Below is a small trained network, with its code and all its weights. Each question gives an input and a class and asks what happens when units are switched off, that is, made to give their printed mean instead of their output.

import numpy as np


def w(rows, s, z=0):
    codes = np.array(rows[::2]) - 128.0
    scale = np.full(codes.shape[1], s)
    scale[-1] = z or s
    return codes * scale


def norm(h):
    return h / np.sqrt((h * h).mean(-1, keepdims=True) + 1e-5)


def f(y):
    return y / 2 * (1 + np.tanh(0.7978845608 * (y + 0.044715 * y**3)))


def log_softmax(a):
    a = a - a.max(-1, keepdims=True)
    return a - np.log(np.exp(a).sum(-1, keepdims=True))


def net(x, mask):
    res = np.array(x, float).reshape(1, 5) / 4 @ E
    u = 0
    for l in range(2):
        y = f(norm(res) @ A[l][:, :-1].T + A[l][:, -1])
        res = res + np.where(mask[u : u + 12], y, B[l][:, -1]) @ B[l][:, :-1]
        u += 12
    return log_softmax(norm(res)[-1] @ U[:, :-1].T + U[:, -1])


A, B = {}, {}
E = w([
[116,53,132,61,134],'x0',
[128,128,132,126,131],'x1',
[173,123,128,146,254],'x2',
[128,127,128,129,126],'x3',
[74,100,128,162,141],'x4',
],0.0049)
A[0] = w([
[104,105,124,46,48,48],'L0N1',
[38,103,151,173,151,254],'L0N2',
[118,32,187,50,3,43],'L0N3',
[117,142,106,180,52,82],'L0N4',
[144,177,170,144,189,203],'L0N5',
[113,177,120,78,124,79],'L0N6',
[86,225,141,146,38,121],'L0N7',
[200,176,107,123,91,118],'L0N8',
[168,49,73,96,213,43],'L0N9',
[188,174,98,158,140,94],'L0N10',
[161,78,60,124,179,111],'L0N11',
[176,15,93,77,131,112],'L0N12',
],0.0056,0.0016)
B[0] = w([
[178,127,62,146,187,195],'L0N1',
[80,97,100,203,130,180],'L0N2',
[188,94,75,158,173,253],'L0N3',
[105,144,185,76,177,167],'L0N4',
[159,111,147,154,15,187],'L0N5',
[125,112,117,69,136,127],'L0N6',
[87,168,253,60,168,226],'L0N7',
[140,38,190,88,171,168],'L0N8',
[93,190,249,137,62,184],'L0N9',
[152,61,145,139,85,161],'L0N10',
[106,169,193,132,73,154],'L0N11',
[86,197,117,73,125,182],'L0N12',
],0.0046,0.0036)
A[1] = w([
[202,247,175,93,139,145],'L1N1',
[193,150,138,205,93,130],'L1N2',
[140,102,156,171,153,221],'L1N3',
[71,134,180,139,141,65],'L1N4',
[64,93,44,133,150,6],'L1N5',
[100,84,68,206,150,190],'L1N6',
[140,254,135,128,89,83],'L1N7',
[159,123,93,198,35,130],'L1N8',
[168,167,86,127,132,56],'L1N9',
[27,133,186,223,142,251],'L1N10',
[177,147,43,109,71,99],'L1N11',
[148,50,94,96,121,119],'L1N12',
],0.0068,0.0014)
B[1] = w([
[86,3,174,118,111,236],'L1N1',
[184,109,74,175,30,170],'L1N2',
[128,186,103,116,39,165],'L1N3',
[39,175,76,88,166,164],'L1N4',
[73,69,101,162,7,146],'L1N5',
[123,80,243,155,84,170],'L1N6',
[136,7,134,78,174,163],'L1N7',
[178,181,174,155,141,140],'L1N8',
[157,143,76,62,99,123],'L1N9',
[147,231,41,86,208,253],'L1N10',
[153,150,79,102,197,143],'L1N11',
[98,170,75,176,128,155],'L1N12',
],0.0043,0.0047)
U = w([
[128,66,235,73,147,250],'0',
[55,222,122,122,189,198],'1',
[181,91,27,75,162,76],'2',
[73,33,65,190,75,39],'3',
[231,73,174,188,65,89],'4',
[168,218,132,247,139,43],'5',
],0.012,0.0022)

Each question gives the input, the list of numbers given to net, and the class t.
The units are the neurons (one row each of A and B). Each row of codes is followed by its name. A weight is (code - 128) times the scale printed after its matrix; where a second scale follows, it is the last column's (A, B and U).
mask holds one flag per neuron, layer by layer. A switched-off neuron (its flag False) gives its mean, the last column of its row in B, instead of its output. The means were averaged over made-up inputs and are rounded, as every weight is.
A unit's drop is (log p(t) with every unit on - log p(t) with that unit switched off) / (log p(t) with every unit on - log p(t) with every unit switched off).
The circuit of an input: a set's keep is (log p(t) with only the set's units on - log p(t) with every unit switched off) / (log p(t) with every unit on - log p(t) with every unit switched off). Starting from the 12 units with the biggest drops (on a tie, the unit counted first), units are removed one at a time, each time the one whose removal leaves the highest keep (on an exact tie, the one counted first), for as long as the keep stays at least 0.8.
circuit, biggest first: the units of the circuit, biggest drop first
top k neurons: the k neurons with the biggest drops, biggest first
k most important neurons of layer l: the k neurons of layer l with the biggest drops, biggest first
drop when u is switched off: that unit's drop, to one decimal
input [-4,-4,-4,0,0], class 0: circuit, biggest first => L0N7
input [5,3,0,1,-7], class 2: top 2 neurons => L0N7; L0N3
input [4,4,0,-4,2], class 3: circuit, biggest first => L0N7; L1N5
input [6,6,-4,8,2], class 3: 3 most important neurons of layer 1 => L1N5; L1N10; L1N6
input [1,8,-5,-1,0], class 2: 2 most important neurons of layer 0 => L0N3; L0N1
input [2,3,-8,-4,-3], class 2: 2 most important neurons of layer 0 => L0N3; L0N1
input [7,-7,1,8,6], class 1: 3 most important neurons of layer 0 => L0N9; L0N12; L0N11
input [1,1,-8,8,-1], class 2: top 3 neurons => L0N3; L0N9; L0N1
input [5,-8,0,-1,4], class 3: 2 most important neurons of layer 0 => L0N7; L0N3
input [0,6,-3,-7,1], class 1: top 3 neurons => L0N7; L1N1; L1N7
input [-8,-2,-8,-3,7], class 1: top 2 neurons => L0N7; L1N10
input [-7,-2,-3,5,1], class 1: 3 most important neurons of layer 1 => L1N10; L1N4; L1N6
input [7,7,0,0,2], class 3: top 2 neurons => L0N7; L0N3
input [-4,1,4,-1,0], class 4: most important neuron of layer 1 => L1N2
input [-1,3,-2,-6,-6], class 0: top 2 neurons => L0N7; L1N10
input [-7,1,-1,-6,0], class 0: 2 most important neurons of layer 1 => L1N1; L1N7
input [-1,-3,7,2,-8], class 4: 2 most important neurons of layer 0 => L0N7; L0N5
input [7,-4,2,-6,7], class 1: top 2 neurons => L0N9; L1N10
input [-4,3,-5,4,-1], class 0: drop when L1N1 is switched off => 0.1
input [-2,1,1,7,-6], class 4: drop when L0N6 is switched off => 0.0
input [0,8,7,3,6], class 5: drop when L0N1 is switched off => -0.2
input [0,8,7,7,6], class 5: most important neuron of layer 0 => L0N7
